Below is a small trained network, with its code and all its weights. Each question gives an input and a class and asks what happens when units are switched off, that is, made to give their printed mean instead of their output.

import numpy as np


def w(rows, s, z=0):
    codes = np.array(rows[::2]) - 128.0
    scale = np.full(codes.shape[1], s)
    scale[-1] = z or s
    return codes * scale


def norm(h):
    return h / np.sqrt((h * h).mean(-1, keepdims=True) + 1e-5)


def f(y):
    return np.maximum(y, 0)


def log_softmax(a):
    a = a - a.max(-1, keepdims=True)
    return a - np.log(np.exp(a).sum(-1, keepdims=True))


def net(x, mask):
    res = np.array(x, float).reshape(1, 4) / 4 @ E
    u = 0
    for l in range(4):
        y = f(norm(res) @ A[l][:, :-1].T + A[l][:, -1])
        res = res + np.where(mask[u : u + 4], y, B[l][:, -1]) @ B[l][:, :-1]
        u += 4
    return log_softmax(norm(res)[-1] @ U[:, :-1].T + U[:, -1])


A, B = {}, {}
E = w([
[182,210,111],'x0',
[255,172,86],'x1',
[75,163,124],'x2',
[117,106,204],'x3',
],0.0084)
A[0] = w([
[149,133,173,20],'0.n1',
[124,191,3,40],'0.n2',
[192,73,112,138],'0.n3',
[156,109,192,250],'0.n4',
],0.0068,0.0015)
B[0] = w([
[12,208,21,148],'0.n1',
[130,189,119,254],'0.n2',
[247,81,3,216],'0.n3',
[135,39,237,231],'0.n4',
],0.005,0.0028)
A[1] = w([
[173,45,116,85],'1.n1',
[148,69,232,147],'1.n2',
[105,187,127,209],'1.n3',
[157,73,247,245],'1.n4',
],0.012,0.0011)
B[1] = w([
[232,254,24,201],'1.n1',
[77,91,119,238],'1.n2',
[18,127,158,178],'1.n3',
[225,88,246,254],'1.n4',
],0.0056,0.006)
A[2] = w([
[199,180,65,248],'2.n1',
[111,191,89,141],'2.n2',
[60,194,121,217],'2.n3',
[120,2,100,194],'2.n4',
],0.011,0.0012)
B[2] = w([
[85,114,52,254],'2.n1',
[96,157,254,187],'2.n2',
[118,178,70,192],'2.n3',
[159,215,151,193],'2.n4',
],0.008,0.0066)
A[3] = w([
[243,160,2,229],'3.n1',
[96,42,245,254],'3.n2',
[102,185,243,13],'3.n3',
[183,142,155,21],'3.n4',
],0.0088,0.00082)
B[3] = w([
[119,46,119,253],'3.n1',
[181,135,255,214],'3.n2',
[191,150,132,193],'3.n3',
[84,80,20,154],'3.n4',
],0.0077,0.0073)
U = w([
[33,244,131,91],'0',
[184,64,73,34],'1',
[153,124,250,253],'2',
],0.015,0.0011)

Each question gives the input, the list of numbers given to net, and the class t.
The units are the neurons (one row each of A and B). Each row of codes is followed by its name. A weight is (code - 128) times the scale printed after its matrix; where a second scale follows, it is the last column's (A, B and U).
mask holds one flag per neuron, layer by layer. A switched-off neuron (its flag False) gives its mean, the last column of its row in B, instead of its output. The means were averaged over made-up inputs and are rounded, as every weight is.
A unit's drop is (log p(t) with every unit on - log p(t) with that unit switched off) / (log p(t) with every unit on - log p(t) with every unit switched off).
The circuit of an input: a set's keep is (log p(t) with only the set's units on - log p(t) with every unit switched off) / (log p(t) with every unit on - log p(t) with every unit switched off). Starting from the 12 units with the biggest drops (on a tie, the unit counted first), units are removed one at a time, each time the one whose removal leaves the highest keep (on an exact tie, the one counted first), for as long as the keep stays at least 0.8.
circuit, biggest first: the units of the circuit, biggest drop first
top k neurons: the k neurons with the biggest drops, biggest first
k most important neurons of layer l: the k neurons of layer l with the biggest drops, biggest first
drop of u: that unit's drop, to one decimal
input [-4,-6,-5,-8], class 0: top neuron -> [0.n3]
input [5,-3,-6,-7], class 0: circuit, biggest first -> [1.n4 2.n2]
input [3,1,0,-6], class 0: circuit, biggest first -> [2.n2 1.n4]
input [6,4,2,0], class 0: circuit, biggest first -> [1.n4 2.n2 2.n1]
input [-1,8,6,7], class 1: top 2 neurons -> [2.n2 3.n4]
input [2,3,1,-6], class 0: circuit, biggest first -> [1.n4 2.n2]
input [-6,4,-4,5], class 1: circuit, biggest first -> [1.n1 3.n2]
input [-5,1,-5,2], class 1: top 3 neurons -> [1.n1 0.n3 2.n2]
input [7,-1,0,3], class 0: top 2 neurons -> [1.n4 2.n3]
input [-6,1,-4,1], class 1: top 4 neurons -> [1.n1 0.n3 2.n2 3.n2]
input [3,0,2,0], class 0: top 2 neurons -> [2.n3 1.n4]
input [4,3,-8,7], class 1: 2 most important neurons of layer 0 -> [0.n3 0.n1]
input [-2,-3,0,-3], class 0: top 2 neurons -> [1.n4 0.n4]
input [5,-5,-6,-2], class 0: top 2 neurons -> [0.n4 1.n4]
input [-3,1,-5,1], class 1: top 2 neurons -> [1.n1 0.n3]
input [5,5,3,6], class 1: top neuron -> [3.n2]
input [6,-2,-2,-1], class 0: drop of 1.n4 -> 0.1
